Below is a small trained network, with its code and all its weights. Each question gives an input and a class and asks what happens when units are switched off, that is, made to give their printed mean instead of their output.

import numpy as np


def w(rows, s, z=0):
    codes = np.array(rows[::2]) - 128.0
    scale = np.full(codes.shape[1], s)
    scale[-1] = z or s
    return codes * scale


def norm(h):
    return h / np.sqrt((h * h).mean(-1, keepdims=True) + 1e-5)


def f(y):
    return np.maximum(y, 0)


def log_softmax(a):
    a = a - a.max(-1, keepdims=True)
    return a - np.log(np.exp(a).sum(-1, keepdims=True))


def net(x, mask):
    res = np.array(x, float).reshape(1, 8) / 4 @ E
    u = 0
    for l in range(2):
        y = f(norm(res) @ A[l][:, :-1].T + A[l][:, -1])
        res = res + np.where(mask[u : u + 12], y, B[l][:, -1]) @ B[l][:, :-1]
        u += 12
    return log_softmax(norm(res)[-1] @ U[:, :-1].T + U[:, -1])


A, B = {}, {}
E = w([
[128,125,129,139],'x0',
[127,129,129,125],'x1',
[106,187,15,164],'x2',
[128,128,128,122],'x3',
[127,124,130,139],'x4',
[128,131,127,120],'x5',
[180,32,57,88],'x6',
[2,66,126,91],'x7',
],0.0092)
A[0] = w([
[178,136,157,110,129],'L0N0',
[204,153,133,132,72],'L0N1',
[164,174,80,155,144],'L0N2',
[219,202,98,189,119],'L0N3',
[160,190,49,190,173],'L0N4',
[135,232,196,154,3],'L0N5',
[210,119,203,134,94],'L0N6',
[184,129,182,119,89],'L0N7',
[254,74,79,118,87],'L0N8',
[148,160,92,149,102],'L0N9',
[138,187,159,142,83],'L0N10',
[122,188,153,137,22],'L0N11',
],0.018,0.004)
B[0] = w([
[148,166,148,103,185],'L0N0',
[116,201,110,140,196],'L0N1',
[151,166,198,132,204],'L0N2',
[91,255,129,156,255],'L0N3',
[151,34,191,63,246],'L0N4',
[185,67,67,210,220],'L0N5',
[132,152,205,95,231],'L0N6',
[147,115,196,97,197],'L0N7',
[171,106,76,228,253],'L0N8',
[146,153,173,112,173],'L0N9',
[173,125,103,150,181],'L0N10',
[148,87,100,166,166],'L0N11',
],0.029,0.0092)
A[1] = w([
[66,137,112,129,110],'L1N0',
[141,93,44,234,125],'L1N1',
[50,148,133,104,84],'L1N2',
[156,111,81,160,38],'L1N3',
[2,119,84,139,218],'L1N4',
[109,160,168,81,38],'L1N5',
[102,143,81,169,62],'L1N6',
[163,113,61,162,253],'L1N7',
[105,88,118,104,119],'L1N8',
[214,141,221,105,224],'L1N9',
[128,162,193,163,225],'L1N10',
[134,121,117,146,65],'L1N11',
],0.02,0.0025)
B[1] = w([
[160,185,123,136,141],'L1N0',
[249,72,125,165,190],'L1N1',
[197,202,104,101,145],'L1N2',
[203,113,115,148,152],'L1N3',
[117,254,171,176,165],'L1N4',
[167,93,128,102,147],'L1N5',
[179,136,151,104,140],'L1N6',
[116,73,89,166,168],'L1N7',
[51,143,122,151,151],'L1N8',
[24,101,78,54,251],'L1N9',
[105,58,91,119,201],'L1N10',
[151,122,142,144,137],'L1N11',
],0.023,0.019)
U = w([
[164,72,109,196,51],'0',
[84,249,165,153,31],'1',
[44,89,146,69,255],'2',
],0.015,0.00044)

Each question gives the input, the list of numbers given to net, and the class t.
The units are the neurons (one row each of A and B). Each row of codes is followed by its name. A weight is (code - 128) times the scale printed after its matrix; where a second scale follows, it is the last column's (A, B and U).
mask holds one flag per neuron, layer by layer. A switched-off neuron (its flag False) gives its mean, the last column of its row in B, instead of its output. The means were averaged over made-up inputs and are rounded, as every weight is.
A unit's drop is (log p(t) with every unit on - log p(t) with that unit switched off) / (log p(t) with every unit on - log p(t) with every unit switched off).
The circuit of an input: a set's keep is (log p(t) with only the set's units on - log p(t) with every unit switched off) / (log p(t) with every unit on - log p(t) with every unit switched off). Starting from the 12 units with the biggest drops (on a tie, the unit counted first), units are removed one at a time, each time the one whose removal leaves the highest keep (on an exact tie, the one counted first), for as long as the keep stays at least 0.8.
circuit, biggest first: the units of the circuit, biggest drop first
unit that matters most: the unit with the biggest drop
k most important neurons: the k neurons with the biggest drops, biggest first
top k neurons in layer l: the k neurons of layer l with the biggest drops, biggest first
drop of u: that unit's drop, to one decimal
input [-3,8,-3,-8,-2,8,-1,-6], class 1: circuit, biggest first => (L0N3)
input [1,1,-2,-6,-1,5,3,4], class 1: 3 most important neurons => (L0N5; L0N8; L0N4)
input [7,3,-7,4,3,-4,5,6], class 2: top 2 neurons in layer 0 => (L0N3; L0N8)
input [-7,-2,-3,-7,8,3,-3,-4], class 1: 2 most important neurons => (L0N3; L0N6)
input [1,-1,-7,-3,3,-1,-3,-5], class 2: 2 most important neurons => (L0N6; L1N9)
input [-6,4,-3,-8,-3,-5,-2,0], class 2: top 2 neurons in layer 0 => (L0N8; L0N6)
input [3,-5,8,-3,7,6,-4,7], class 2: 3 most important neurons => (L0N8; L0N4; L0N3)
input [0,5,4,-7,2,8,-1,-6], class 1: top 2 neurons in layer 0 => (L0N3; L0N1)
input [-2,0,-4,6,4,6,-1,-8], class 1: top 2 neurons in layer 0 => (L0N3; L0N6)
input [-4,-7,2,-7,-4,2,-3,-7], class 1: drop of L0N3 => 2.2
input [8,7,-5,8,-3,2,-2,-1], class 2: drop of L0N6 => 0.0
input [2,-2,0,-3,-2,-7,0,-2], class 1: drop of L0N3 => 1.0
input [4,-3,-8,-7,-2,-2,-6,5], class 2: drop of L0N8 => 1.9
input [2,-7,-8,-2,1,2,-2,-5], class 2: unit that matters most => L1N9
